Below are the code and all the weights of a small trained network. Each question names an input and a target symbol and asks about switching units off, where a switched-off unit gives its printed mean instead of its output.

import numpy as np


def w(rows, s, z=0):
    codes = np.array(rows[::2]) - 128.0
    scale = np.full(codes.shape[1], s)
    scale[-1] = z or s
    return codes * scale


def f(y):
    return np.maximum(y, 0)


def softmax(a):
    e = np.exp(a - a.max(-1, keepdims=True))
    return e / e.sum(-1, keepdims=True)


def log_softmax(a):
    a = a - a.max(-1, keepdims=True)
    return a - np.log(np.exp(a).sum(-1, keepdims=True))


def net(x, mask):
    ids = ['αβγεζηθλπστφ'.index(c) for c in x.split()]
    T = len(ids)
    res = E[ids] + P[:T]
    u = 0
    for l in range(2):
        r = res
        for j in range(3):
            rows = slice(2 * j, 2 * j + 2)
            q, k, v = (r @ M[l][rows].T for M in (Q, K, V))
            z = softmax(np.where(np.tri(T) > 0, q @ k.T / 2**0.5, -1e9)) @ v
            o = O[l][rows]
            res = res + np.where(mask[u + j], z, o[:, -1]) @ o[:, :-1]
        u += 3
        y = f(res @ A[l][:, :-1].T + A[l][:, -1])
        res = res + np.where(mask[u : u + 12], y, B[l][:, -1]) @ B[l][:, :-1]
        u += 12
    return log_softmax(res[-1] @ U[:, :-1].T + U[:, -1])


Q, K, V, O, A, B = {}, {}, {}, {}, {}, {}
E = w([
[134,84,114],'α',
[107,171,143],'β',
[180,205,126],'γ',
[107,172,139],'ε',
[142,98,63],'ζ',
[210,34,50],'η',
[104,218,56],'θ',
[83,102,139],'λ',
[125,111,60],'π',
[135,239,199],'σ',
[95,245,99],'τ',
[177,48,112],'φ',
],0.012)
P = w([
[1,100,88],'0',
[137,145,136],'1',
[143,145,132],'2',
[145,141,125],'3',
[138,136,125],'4',
[144,137,129],'5',
[138,132,120],'6',
[140,136,123],'7',
[135,132,119],'8',
[142,131,118],'9',
[133,133,114],'10',
],0.0094)
Q[0] = w([
[162,63,134],'0.h1',
[235,60,145],'0.h1',
[151,131,243],'0.h2',
[68,113,49],'0.h2',
[78,177,233],'0.h3',
[4,208,166],'0.h3',
],0.019)
K[0] = w([
[177,20,131],'0.h1',
[112,62,197],'0.h1',
[222,81,103],'0.h2',
[95,136,175],'0.h2',
[118,8,182],'0.h3',
[35,7,161],'0.h3',
],0.018)
V[0] = w([
[119,114,136],'0.h1',
[115,103,147],'0.h1',
[155,110,87],'0.h2',
[173,167,102],'0.h2',
[154,125,80],'0.h3',
[147,254,51],'0.h3',
],0.0032)
O[0] = w([
[121,102,118,115],'0.h1',
[122,95,121,100],'0.h1',
[91,136,96,127],'0.h2',
[29,77,75,133],'0.h2',
[124,151,122,153],'0.h3',
[6,129,184,247],'0.h3',
],0.0023,0.0013)
A[0] = w([
[35,84,181,98],'0.n1',
[219,162,145,75],'0.n2',
[118,103,140,132],'0.n3',
[91,75,232,84],'0.n4',
[99,143,216,207],'0.n5',
[166,76,67,151],'0.n6',
[194,119,141,76],'0.n7',
[177,157,44,77],'0.n8',
[74,161,136,3],'0.n9',
[109,164,203,56],'0.n10',
[109,134,163,119],'0.n11',
[93,254,119,115],'0.n12',
],0.0094,0.0041)
B[0] = w([
[181,130,86,145],'0.n1',
[64,118,138,150],'0.n2',
[115,116,110,140],'0.n3',
[131,157,142,131],'0.n4',
[130,100,49,180],'0.n5',
[67,144,156,225],'0.n6',
[126,146,160,144],'0.n7',
[123,147,175,184],'0.n8',
[160,79,105,132],'0.n9',
[173,144,104,140],'0.n10',
[136,121,112,135],'0.n11',
[124,5,153,253],'0.n12',
],0.022,0.0044)
Q[1] = w([
[127,138,144],'1.h1',
[124,96,105],'1.h1',
[253,221,182],'1.h2',
[154,158,142],'1.h2',
[150,175,125],'1.h3',
[91,166,131],'1.h3',
],0.05)
K[1] = w([
[163,123,135],'1.h1',
[61,162,91],'1.h1',
[251,159,244],'1.h2',
[178,124,153],'1.h2',
[50,96,81],'1.h3',
[29,157,140],'1.h3',
],0.029)
V[1] = w([
[169,143,124],'1.h1',
[43,95,137],'1.h1',
[212,111,22],'1.h2',
[194,2,227],'1.h2',
[244,134,188],'1.h3',
[235,137,136],'1.h3',
],0.0086)
O[1] = w([
[140,118,91,68],'1.h1',
[112,148,212,255],'1.h1',
[193,116,60,224],'1.h2',
[255,114,178,193],'1.h2',
[103,90,78,31],'1.h3',
[114,103,57,34],'1.h3',
],0.0095,0.0066)
A[1] = w([
[123,86,176,158],'1.n1',
[128,161,121,245],'1.n2',
[149,172,73,142],'1.n3',
[150,249,120,159],'1.n4',
[179,143,136,24],'1.n5',
[131,199,54,125],'1.n6',
[132,88,130,63],'1.n7',
[64,121,121,44],'1.n8',
[112,94,104,85],'1.n9',
[120,74,133,2],'1.n10',
[110,119,158,104],'1.n11',
[162,106,178,57],'1.n12',
],0.012,0.0077)
B[1] = w([
[186,175,145,246],'1.n1',
[122,6,198,175],'1.n2',
[144,127,84,137],'1.n3',
[81,159,54,157],'1.n4',
[15,98,127,168],'1.n5',
[88,88,156,135],'1.n6',
[99,156,92,152],'1.n7',
[105,183,61,152],'1.n8',
[134,117,115,141],'1.n9',
[3,129,107,147],'1.n10',
[155,152,123,167],'1.n11',
[113,184,79,208],'1.n12',
],0.022,0.012)
U = w([
[139,37,148,217],'α',
[239,51,77,186],'β',
[249,108,107,126],'γ',
[239,54,80,206],'ε',
[74,90,136,81],'ζ',
[120,150,199,2],'η',
[195,143,84,76],'θ',
[137,3,95,128],'λ',
[52,90,125,105],'π',
[163,88,29,145],'σ',
[128,158,56,15],'τ',
[171,70,175,240],'φ',
],0.0072,0.0052)

Each question gives the input, a string of symbols that net reads in full, and the target symbol t.
The units are the heads (2 rows each of Q, K, V and O) and the neurons (one row each of A and B). Each row of codes is followed by its name. A weight is (code - 128) times the scale printed after its matrix; where a second scale follows, it is the last column's (O, A, B and U).
mask holds one flag per unit, layer by layer, with each layer's heads first. A switched-off unit (its flag False) gives its mean, the last column of its rows in O or B, instead of its output. The means were averaged over made-up inputs and are rounded, as every weight is.
A unit's drop is (log p(t) with every unit on - log p(t) with that unit switched off) / (log p(t) with every unit on - log p(t) with every unit switched off).
The circuit of an input: a set's keep is (log p(t) with only the set's units on - log p(t) with every unit switched off) / (log p(t) with every unit on - log p(t) with every unit switched off). Starting from the 12 units with the biggest drops (on a tie, the unit counted first), units are removed one at a time, each time the one whose removal leaves the highest keep (on an exact tie, the one counted first), for as long as the keep stays at least 0.8.
circuit, biggest first: the units of the circuit, biggest drop first
most important unit: the unit with the biggest drop
k most important neurons: the k neurons with the biggest drops, biggest first
top k neurons in layer l: the k neurons of layer l with the biggest drops, biggest first
heads that matter: for each layer, one digit per head in row order, 1 if its drop is at least 0.15 and else 0, layers parted by /
input η π λ σ α, target η: circuit, biggest first	(0.n6 1.h2 1.h1)
input η τ λ τ π τ η θ, target η: most important neuron	(0.n6)
input λ ε π η α α φ α ε θ λ, target λ: top 2 neurons in layer 1	(1.n1 1.n6)
input γ η α γ λ ε η α β, target γ: top 3 neurons in layer 0	(0.n12 0.n2 0.n6)
input ζ σ σ π, target π: 4 most important neurons	(0.n12 1.n4 1.n1 1.n2)
input π ε α τ π, target π: 4 most important neurons	(0.n12 1.n1 1.n4 1.n2)
input λ α φ θ γ φ λ ε π π, target λ: 2 most important neurons	(0.n12 0.n1)
input η γ π α σ ζ ε ζ, target η: 2 most important neurons	(0.n6 0.n5)
input γ η ζ α λ φ λ ζ ζ η γ, target γ: 2 most important neurons	(0.n12 1.n1)
input τ φ η, target τ: 2 most important neurons	(1.n12 0.n12)
input π φ τ, target π: 4 most important neurons	(0.n12 1.n10 1.n12 0.n1)
input γ θ ζ β β θ, target γ: 4 most important neurons	(0.n12 1.n1 1.n5 0.n5)
input σ γ η λ, target σ: 3 most important neurons	(0.n5 1.n5 0.n12)
input η σ π, target η: heads that matter	000 / 011
input λ φ η θ ε γ β, target λ: heads that matter	000 / 010
input λ θ γ β, target λ: top 3 neurons in layer 0	(0.n1 0.n12 0.n6)
input η τ γ, target η: most important unit	1.h2
input π τ τ τ α ζ, target π: top 2 neurons in layer 1	(1.n1 1.n4)
input α ε β σ α γ θ λ, target λ: top 4 neurons in layer 0	(0.n12 0.n1 0.n6 0.n8)
input η γ τ θ φ α η α φ ε η, target η: most important unit	0.n6
